Group, then class:
[-0.52  0.31  0.44  2.98 -0.06  0.11  0.07  0.79  0.94 -0.02  0.23 -0.33
  0.04 -0.56 -1.50 -0.12  0.33  0.16  1.63 -2.31 -0.44 -1.17 -1.49 -0.48
 -0.18  0.29 -0.44 -0.70  0.36 -0.11  0.10  0.08 -0.67  0.20  0.48 -0.33
 -0.73  0.47  0.31 -0.41 -0.06  0.02 -0.16 -1.18 -0.15]
Zh (86)
[ 0.01  0.15  0.19  2.02  1.28 -0.12 -0.09  0.20  0.54  0.17 -0.17  0.13
 -0.02 -1.13 -0.16 -0.08  0.61  0.73 -1.01 -3.75 -0.82 -0.11 -0.17 -0.36
  0.58  0.85 -0.44 -0.51 -0.95  0.18  0.04  0.73  0.23  1.32 -0.28  0.30
  0.22 -1.14 -0.01 -1.10 -0.08  0.05 -0.24 -0.70  1.09]
JD (96)
[ 1.16  0.25  0.38  2.71  0.75  0.54  0.32 -0.01 -1.00 -0.07  0.30 -0.19
  0.00  3.94  0.12 -0.09  1.06  0.11  0.53 -2.18 -2.68  0.91  0.12 -0.47
  0.87  3.33  0.02  0.03  0.24  0.13  0.42  0.52  0.36 -0.25  0.02 -0.04
 -1.82  0.37 -0.24 -1.40  0.05  0.43 -0.18  0.14  0.99]
JD (96)
[-0.46  0.07 -0.14 -0.12 -1.09  0.02 -0.17 -0.56 -0.89 -0.19  0.26  0.31
  1.17 -0.65 -0.12  0.21 -0.69 -0.03  1.34 -0.25 -1.05 -1.06  1.72  0.50
  0.98  3.51  0.07  0.01  0.32 -0.67  0.00  0.08 -0.19  0.19  0.07 -0.16
 -1.73  1.09  0.39  0.54  0.24  0.34  0.17 -0.06 -0.22]
NH (97)
[ 0.09  0.65  0.02  2.57  1.37 -0.53 -0.73  0.28 -0.58  0.49  0.06  1.18
 -0.17 -0.47 -0.34 -0.37  0.94 -0.14  0.81 -6.86 -0.89 -0.69 -0.88 -0.47
  0.98  1.23 -0.04 -1.03 -0.25 -0.07  1.29  0.85 -0.12  0.98 -0.09 -0.06
 -0.73 -0.67  0.44 -1.92  0.44  0.55 -0.40 -1.02  1.54]
JD (96)
[-0.07  0.01 -0.04  0.84  0.38  0.04  0.14  0.61  0.82 -0.14  0.10  0.15
 -0.58 -0.42 -0.70  0.03  0.86 -0.54  0.88 -2.13  0.14 -0.85 -0.34 -0.37
  0.94  0.79  0.31 -0.12  0.08 -0.31  1.35 -0.21 -0.03 -0.37  0.05  0.29
 -0.22  0.32  0.19 -0.75 -0.11 -0.14 -0.01 -0.32  0.63]
Fh (95)
[ 0.35 -0.10 -0.22 -0.98 -0.25 -0.25  0.26 -0.93  0.53  0.02  0.12  0.34
 -0.81  1.73  0.11  0.10  0.46 -0.21  3.18  1.47  0.28 -0.90  0.00  0.07
  1.82  0.23  0.57 -0.14  0.19 -0.12  0.57 -0.31 -0.27 -0.77 -0.04 -0.65
 -0.76  0.69 -0.07 -0.28  0.21  0.07  0.20  0.14 -0.10]
Fh (95)
[-0.40  0.29  0.28  2.29  0.55 -0.36  0.13  0.06  4.06 -0.15  0.62  0.03
 -1.14  1.32 -0.67 -0.61  1.55  0.15 -0.01  1.11 -0.22 -0.85 -0.80 -0.97
  1.03  1.93  0.36  0.12  0.14 -0.16  0.97 -0.31 -0.07 -0.15  0.09  0.68
 -0.71  1.24 -0.19 -0.41  0.02 -0.26 -0.10 -0.09  0.13]
JD (96)
[-1.02  0.18  0.19  2.75 -0.17  0.20  0.12  1.53  1.27 -0.09  0.18  0.02
  0.12 -2.85 -1.27  0.02  0.14  0.78  0.30 -3.41 -0.12 -1.33 -1.83 -3.75
 -0.18  0.37 -0.10 -0.78 -0.14 -0.33  0.34  0.24 -0.31  0.46  0.30  0.00
 -0.07  0.19  0.23 -0.60 -0.09  0.45 -0.07 -1.22 -0.54]
Zh (86)
[ 0.70 -0.36  1.01 -0.89 -0.37  0.00  0.44 -1.43 -0.21 -0.07 -0.03  0.07
 -0.38  2.96  0.42  0.32  0.12 -0.17  0.00  7.27 -1.38  1.01  2.46  0.08
  0.64 -0.40  0.79 -0.19  0.85  0.23 -0.78 -1.03  0.09 -2.68 -0.63  0.16
 -2.73  1.77 -0.82  2.03 -0.28 -0.12 -0.12  1.70 -1.27]
Fh (88)
[-0.65 -0.38 -0.74  2.93  1.81 -0.38 -0.05  0.70  0.12 -0.29  0.24  0.43
 -0.06 -4.97 -0.46 -0.49  0.03  0.03  1.83 -7.27 -0.67 -2.60 -1.38 -0.32
  0.75 -1.13 -0.27 -1.78 -0.17 -0.03  0.39 -0.06 -0.40  1.09  0.14 -0.20
 -1.10 -2.01  0.08 -0.63  0.00  0.54  0.21 -0.95  1.53]
Fh (88)
[ 0.01  0.07  0.08  2.58  1.24  0.15 -0.66  0.32 -0.06  0.11  0.04  0.29
 -0.54  0.09  0.08 -0.22  1.24 -0.05  0.45 -5.09 -1.32 -0.40 -0.96 -0.38
  0.25  0.71  0.11 -0.29 -0.22  0.04  0.31  1.08 -0.09  0.75 -0.59 -0.14
 -0.43 -0.81 -0.76 -1.39 -0.25  0.32 -0.09 -0.50  1.16]
JD (96)
[ 0.04  0.23  0.30  1.72  1.36  0.40  0.29  0.73  1.25 -0.09  0.10  0.18
 -0.90  0.86 -0.30  0.08  1.47 -0.40 -0.07 -1.93 -0.43 -0.23 -0.51 -0.55
  0.77  0.63  0.65 -0.27  0.00  0.04  1.10  0.21 -0.50 -0.60  0.01 -0.04
 -0.62 -0.25 -0.26 -1.35 -0.15  0.44  0.18 -0.64  0.59]
JD (96)
[-0.57 -0.05 -0.13  4.26  0.35  0.32 -0.30  1.82 -0.44  0.02  0.35  1.13
 -0.03 -5.13 -0.59 -0.10 -0.10 -0.02 -0.05 -7.27 -0.49 -1.57 -2.13 -0.58
  0.21 -0.11  0.43 -0.79 -0.07 -0.31  0.26  0.45 -0.77  0.64  0.11 -0.08
 -0.94 -0.93  0.29 -1.46 -0.31  0.53 -0.68 -1.34  0.72]
Zh (105)
[ 0.02 -0.47 -0.32 -0.12  0.23 -0.58 -0.19 -0.26 -0.59 -0.12  0.15  0.30
  0.62 -0.55 -0.24 -0.09  0.89 -0.06  2.98 -4.25 -0.24 -0.63 -0.03  0.13
  0.88  1.60  0.14 -0.32  0.01 -0.28  1.09  0.31  0.25  0.78  0.11 -0.36
  0.97 -0.23  0.20 -0.82  0.32  0.45 -0.04 -0.73  0.34]
NH (97)
[-0.08  0.10 -0.01  1.05 -0.22  0.23 -0.33 -0.35 -0.68  0.14  0.64  0.20
  1.44  1.90 -0.13 -0.59  0.61  0.15  2.32 -5.40 -1.92 -0.07  0.83  0.21
  0.13  4.36  0.03  0.57  0.10 -0.31 -0.01  0.44 -0.19  0.76 -0.15  0.07
 -0.79  1.12  0.06 -0.56 -0.03  1.28 -0.16 -0.07  0.02]
NH (89)
[-0.23  0.19 -0.56  1.41  0.21 -0.19 -0.31  1.18 -1.22 -0.11  0.26  0.20
  1.18 -2.96  0.08 -0.26  0.35  0.19  0.89 -7.27 -0.46 -1.07  0.08  0.23
  0.47  3.56 -0.64 -0.65 -0.90 -0.40  1.34  0.75 -0.23  1.73  0.14 -0.01
  1.07 -0.05 -0.34 -1.64  0.27  0.87 -0.31 -1.25  1.19]
NH (89)
